Below are the code and all the weights of a small trained network. Each question names an input and a target symbol and asks about switching units off, where a switched-off unit gives its printed mean instead of its output.

import numpy as np


def w(rows, s, z=0):
    codes = np.array(rows[::2]) - 128.0
    scale = np.full(codes.shape[1], s)
    scale[-1] = z or s
    return codes * scale


def norm(h):
    return h / np.sqrt((h * h).mean(-1, keepdims=True) + 1e-5)


def f(y):
    return np.maximum(y, 0)


def softmax(a):
    e = np.exp(a - a.max(-1, keepdims=True))
    return e / e.sum(-1, keepdims=True)


def log_softmax(a):
    a = a - a.max(-1, keepdims=True)
    return a - np.log(np.exp(a).sum(-1, keepdims=True))


def net(x, mask):
    ids = ['αβδητψ'.index(c) for c in x.split()]
    T = len(ids)
    res = E[ids] + P[:T]
    r = norm(res)
    for j in range(2):
        rows = slice(2 * j, 2 * j + 2)
        q, k, v = (r @ M[0][rows].T for M in (Q, K, V))
        z = softmax(np.where(np.tri(T) > 0, q @ k.T / 2**0.5, -1e9)) @ v
        o = O[0][rows]
        res = res + np.where(mask[j], z, o[:, -1]) @ o[:, :-1]
    y = f(norm(res) @ A[0][:, :-1].T + A[0][:, -1])
    res = res + np.where(mask[2:10], y, B[0][:, -1]) @ B[0][:, :-1]
    return log_softmax(norm(res)[-1] @ U[:, :-1].T + U[:, -1])


Q, K, V, O, A, B = {}, {}, {}, {}, {}, {}
E = w([
[117,72,100,70,111],'α',
[167,204,140,1,121],'β',
[30,112,192,144,147],'δ',
[142,35,89,176,90],'η',
[109,172,125,193,82],'τ',
[138,151,138,147,171],'ψ',
],0.018)
P = w([
[15,86,125,117,103],'0',
[146,163,146,177,113],'1',
[39,121,87,115,154],'2',
[147,159,146,137,106],'3',
[22,139,94,80,169],'4',
[160,144,128,128,75],'5',
[42,86,85,2,187],'6',
[149,179,147,162,48],'7',
],0.0079)
Q[0] = w([
[2,118,111,216,147],'H1',
[207,210,83,205,133],'H1',
[122,163,151,182,211],'H2',
[133,162,126,53,142],'H2',
],0.0078)
K[0] = w([
[2,222,126,60,225],'H1',
[220,141,129,144,200],'H1',
[166,88,157,57,69],'H2',
[153,116,54,133,48],'H2',
],0.0084)
V[0] = w([
[89,54,70,122,190],'H1',
[3,138,42,84,52],'H1',
[92,20,143,129,18],'H2',
[74,192,42,229,87],'H2',
],0.0049)
O[0] = w([
[147,93,134,106,147,251],'H1',
[89,201,93,2,157,193],'H1',
[107,104,81,153,79,168],'H2',
[139,168,61,164,181,189],'H2',
],0.0096,0.002)
A[0] = w([
[124,170,159,94,123,119],'N1',
[130,73,210,150,133,160],'N2',
[96,117,129,98,58,121],'N3',
[203,95,143,106,72,158],'N4',
[190,168,97,52,87,166],'N5',
[245,146,183,187,135,167],'N6',
[109,126,125,208,176,123],'N7',
[248,178,78,135,89,254],'N8',
],0.016,0.0053)
B[0] = w([
[224,105,163,133,146,170],'N1',
[177,163,155,160,106,197],'N2',
[158,161,94,161,133,183],'N3',
[171,197,85,141,119,187],'N4',
[121,146,180,160,93,214],'N5',
[164,119,208,89,80,253],'N6',
[165,135,103,80,136,241],'N7',
[63,175,252,158,172,239],'N8',
],0.012,0.0075)
U = w([
[254,114,85,82,156,88],'α',
[147,211,74,240,128,65],'β',
[232,73,219,123,55,187],'δ',
[153,58,85,187,100,253],'η',
[51,99,165,204,155,123],'τ',
[142,107,115,38,21,62],'ψ',
],0.0086,0.0041)

Each question gives the input, a string of symbols that net reads in full, and the target symbol t.
The units are the heads (2 rows each of Q, K, V and O) and the neurons (one row each of A and B). Each row of codes is followed by its name. A weight is (code - 128) times the scale printed after its matrix; where a second scale follows, it is the last column's (O, A, B and U).
mask holds one flag per unit, heads first, then neurons. A switched-off unit (its flag False) gives its mean, the last column of its rows in O or B, instead of its output. The means were averaged over made-up inputs and are rounded, as every weight is.
A unit's drop is (log p(t) with every unit on - log p(t) with that unit switched off) / (log p(t) with every unit on - log p(t) with every unit switched off).
The circuit of an input: a set's keep is (log p(t) with only the set's units on - log p(t) with every unit switched off) / (log p(t) with every unit on - log p(t) with every unit switched off). Starting from all 10 units, units are removed one at a time, each time the one whose removal leaves the highest keep (on an exact tie, the one counted first), for as long as the keep stays at least 0.8.
units of the circuit, in order: the units of the circuit, biggest drop first
top k neurons: the k neurons with the biggest drops, biggest first
which heads matter: for each layer, one digit per head in row order, 1 if its drop is at least 0.15 and else 0, layers parted by /
drop of u: that unit's drop, to one decimal
input η η ψ ψ η, target α: which heads matter	01
input β η α α, target β: which heads matter	00
input α δ β η, target β: top 2 neurons	[N4, N6]
input β η η ψ η δ τ, target β: units of the circuit, in order	[N6]
input ψ η η, target η: units of the circuit, in order	[N6, N8]
input δ α ψ, target α: units of the circuit, in order	[N8, N5]
input η ψ δ δ η δ η δ, target β: units of the circuit, in order	[N6, N3, N8]
input β α η α, target β: which heads matter	01
input η η ψ α δ ψ τ, target β: top 4 neurons	[N6, N8, N7, N3]
input η δ ψ, target α: top 2 neurons	[N7, N8]
input ψ δ β δ ψ η α η, target β: which heads matter	10
input η α τ τ, target τ: which heads matter	00
input τ τ η η, target τ: drop of H1	0.1
input ψ ψ ψ τ β β η, target η: units of the circuit, in order	[N6]
input τ τ α η, target τ: drop of N8	0.6
input α α τ τ, target τ: drop of N8	0.5
input τ β η η η δ, target β: drop of N8	0.4
